Here is a tiny trained network, its code and every weight. The questions are about switching its units off for an input and a class, where a switched-off unit gives its printed mean instead of its output.

import numpy as np


def w(rows, s, z=0):
    codes = np.array(rows[::2]) - 128.0
    scale = np.full(codes.shape[1], s)
    scale[-1] = z or s
    return codes * scale


def norm(h):
    return h / np.sqrt((h * h).mean(-1, keepdims=True) + 1e-5)


def f(y):
    return y / 2 * (1 + np.tanh(0.7978845608 * (y + 0.044715 * y**3)))


def log_softmax(a):
    a = a - a.max(-1, keepdims=True)
    return a - np.log(np.exp(a).sum(-1, keepdims=True))


def net(x, mask):
    res = np.array(x, float).reshape(1, 7) / 4 @ E
    u = 0
    for l in range(3):
        y = f(norm(res) @ A[l][:, :-1].T + A[l][:, -1])
        res = res + np.where(mask[u : u + 7], y, B[l][:, -1]) @ B[l][:, :-1]
        u += 7
    return log_softmax(norm(res)[-1] @ U[:, :-1].T + U[:, -1])


A, B = {}, {}
E = w([
[168,174,78,175,144],'x0',
[9,64,92,179,217],'x1',
[127,129,126,124,137],'x2',
[129,128,132,134,128],'x3',
[226,19,36,84,131],'x4',
[128,126,124,132,120],'x5',
[123,128,127,124,127],'x6',
],0.011)
A[0] = w([
[227,68,120,110,143,64],'0.n0',
[130,122,119,124,113,36],'0.n1',
[88,235,194,162,83,69],'0.n2',
[179,230,58,222,175,23],'0.n3',
[156,99,33,92,92,29],'0.n4',
[99,70,248,62,115,2],'0.n5',
[188,152,186,38,118,64],'0.n6',
],0.013,0.0044)
B[0] = w([
[130,131,179,79,179,214],'0.n0',
[123,141,136,98,107,113],'0.n1',
[157,126,179,68,218,254],'0.n2',
[96,55,169,109,4,197],'0.n3',
[119,110,173,75,161,185],'0.n4',
[103,63,156,94,26,184],'0.n5',
[145,155,63,202,111,215],'0.n6',
],0.024,0.0083)
A[1] = w([
[80,236,185,130,90,51],'1.n0',
[127,122,175,91,112,110],'1.n1',
[211,249,128,137,83,78],'1.n2',
[117,83,183,109,55,95],'1.n3',
[21,90,80,231,185,97],'1.n4',
[135,174,152,109,213,130],'1.n5',
[79,233,193,152,104,3],'1.n6',
],0.02,0.0028)
B[1] = w([
[182,120,171,9,126,152],'1.n0',
[133,139,109,186,119,224],'1.n1',
[144,222,20,163,114,201],'1.n2',
[96,86,128,170,55,245],'1.n3',
[131,240,3,140,122,191],'1.n4',
[125,94,141,210,163,233],'1.n5',
[187,141,184,28,119,150],'1.n6',
],0.025,0.012)
A[2] = w([
[159,103,106,52,167,57],'2.n0',
[195,34,51,82,158,54],'2.n1',
[2,143,99,119,152,4],'2.n2',
[38,231,224,128,129,28],'2.n3',
[160,155,77,87,135,88],'2.n4',
[90,98,164,198,129,71],'2.n5',
[120,109,189,154,204,62],'2.n6',
],0.021,0.0026)
B[2] = w([
[133,109,152,81,159,141],'2.n0',
[204,109,203,73,118,158],'2.n1',
[251,152,176,160,70,151],'2.n2',
[215,15,108,77,163,154],'2.n3',
[43,187,133,106,148,199],'2.n4',
[106,121,110,186,161,248],'2.n5',
[20,180,164,118,177,255],'2.n6',
],0.025,0.0084)
U = w([
[165,81,196,69,204,89],'0',
[191,192,48,128,88,72],'1',
[110,108,117,179,109,254],'2',
[142,30,114,132,9,28],'3',
[102,116,120,177,123,204],'4',
],0.012,0.0046)

Each question gives the input, the list of numbers given to net, and the class t.
The units are the neurons (one row each of A and B). Each row of codes is followed by its name. A weight is (code - 128) times the scale printed after its matrix; where a second scale follows, it is the last column's (A, B and U).
mask holds one flag per neuron, layer by layer. A switched-off neuron (its flag False) gives its mean, the last column of its row in B, instead of its output. The means were averaged over made-up inputs and are rounded, as every weight is.
A unit's drop is (log p(t) with every unit on - log p(t) with that unit switched off) / (log p(t) with every unit on - log p(t) with every unit switched off).
The circuit of an input: a set's keep is (log p(t) with only the set's units on - log p(t) with every unit switched off) / (log p(t) with every unit on - log p(t) with every unit switched off). Starting from the 12 units with the biggest drops (on a tie, the unit counted first), units are removed one at a time, each time the one whose removal leaves the highest keep (on an exact tie, the one counted first), for as long as the keep stays at least 0.8.
units of the circuit, in order: the units of the circuit, biggest drop first
most important unit: the unit with the biggest drop
k most important neurons of layer l: the k neurons of layer l with the biggest drops, biggest first
drop of u: that unit's drop, to one decimal
input [7,8,-8,-8,-3,6,8], class 1: units of the circuit, in order => 1.n4
input [-3,6,-4,0,-5,-5,-2], class 1: 3 most important neurons of layer 0 => 0.n0, 0.n4, 0.n3
input [-8,3,-4,-1,-4,8,-4], class 3: units of the circuit, in order => 0.n5, 2.n6
input [8,7,-6,-5,1,-5,8], class 3: 2 most important neurons of layer 0 => 0.n3, 0.n6
input [5,3,-1,3,-4,7,8], class 3: units of the circuit, in order => 0.n3, 2.n6
input [-7,0,-6,-4,6,0,5], class 3: units of the circuit, in order => 1.n3, 2.n1
input [6,8,1,-4,7,-8,4], class 1: 3 most important neurons of layer 1 => 1.n4, 1.n0, 1.n6
input [5,-1,4,-2,4,3,-5], class 3: 2 most important neurons of layer 0 => 0.n3, 0.n2
input [5,3,0,-3,4,4,-3], class 3: 2 most important neurons of layer 2 => 2.n6, 2.n4
input [7,-8,8,4,-8,6,1], class 0: 3 most important neurons of layer 1 => 1.n6, 1.n0, 1.n4
input [1,-6,-2,2,7,8,4], class 0: 2 most important neurons of layer 0 => 0.n4, 0.n0
input [8,8,1,8,8,1,0], class 0: 2 most important neurons of layer 0 => 0.n6, 0.n4
input [-6,7,-2,1,5,5,-4], class 1: 2 most important neurons of layer 0 => 0.n2, 0.n3
input [-3,7,-7,6,5,-8,5], class 1: most important unit => 0.n2
input [-3,6,-6,6,5,-1,4], class 1: 3 most important neurons of layer 0 => 0.n2, 0.n3, 0.n5
input [-6,1,2,0,5,-7,-8], class 3: 2 most important neurons of layer 1 => 1.n5, 1.n3
input [-8,-2,-4,-1,7,5,2], class 3: 2 most important neurons of layer 0 => 0.n2, 0.n5
input [-6,-8,-2,-1,-2,-2,3], class 1: 2 most important neurons of layer 0 => 0.n6, 0.n3
input [-4,-7,0,1,-3,-4,7], class 1: 2 most important neurons of layer 0 => 0.n6, 0.n3
input [0,7,6,-1,-4,-1,4], class 1: most important unit => 1.n4
input [1,8,-1,7,4,8,-3], class 1: drop of 1.n4 => 0.3
input [5,-2,-2,-1,8,-1,3], class 0: drop of 1.n0 => 0.0
input [-5,-2,3,7,7,7,5], class 0: drop of 1.n3 => 0.1
input [5,-3,4,-5,1,0,-6], class 3: drop of 0.n3 => 0.7
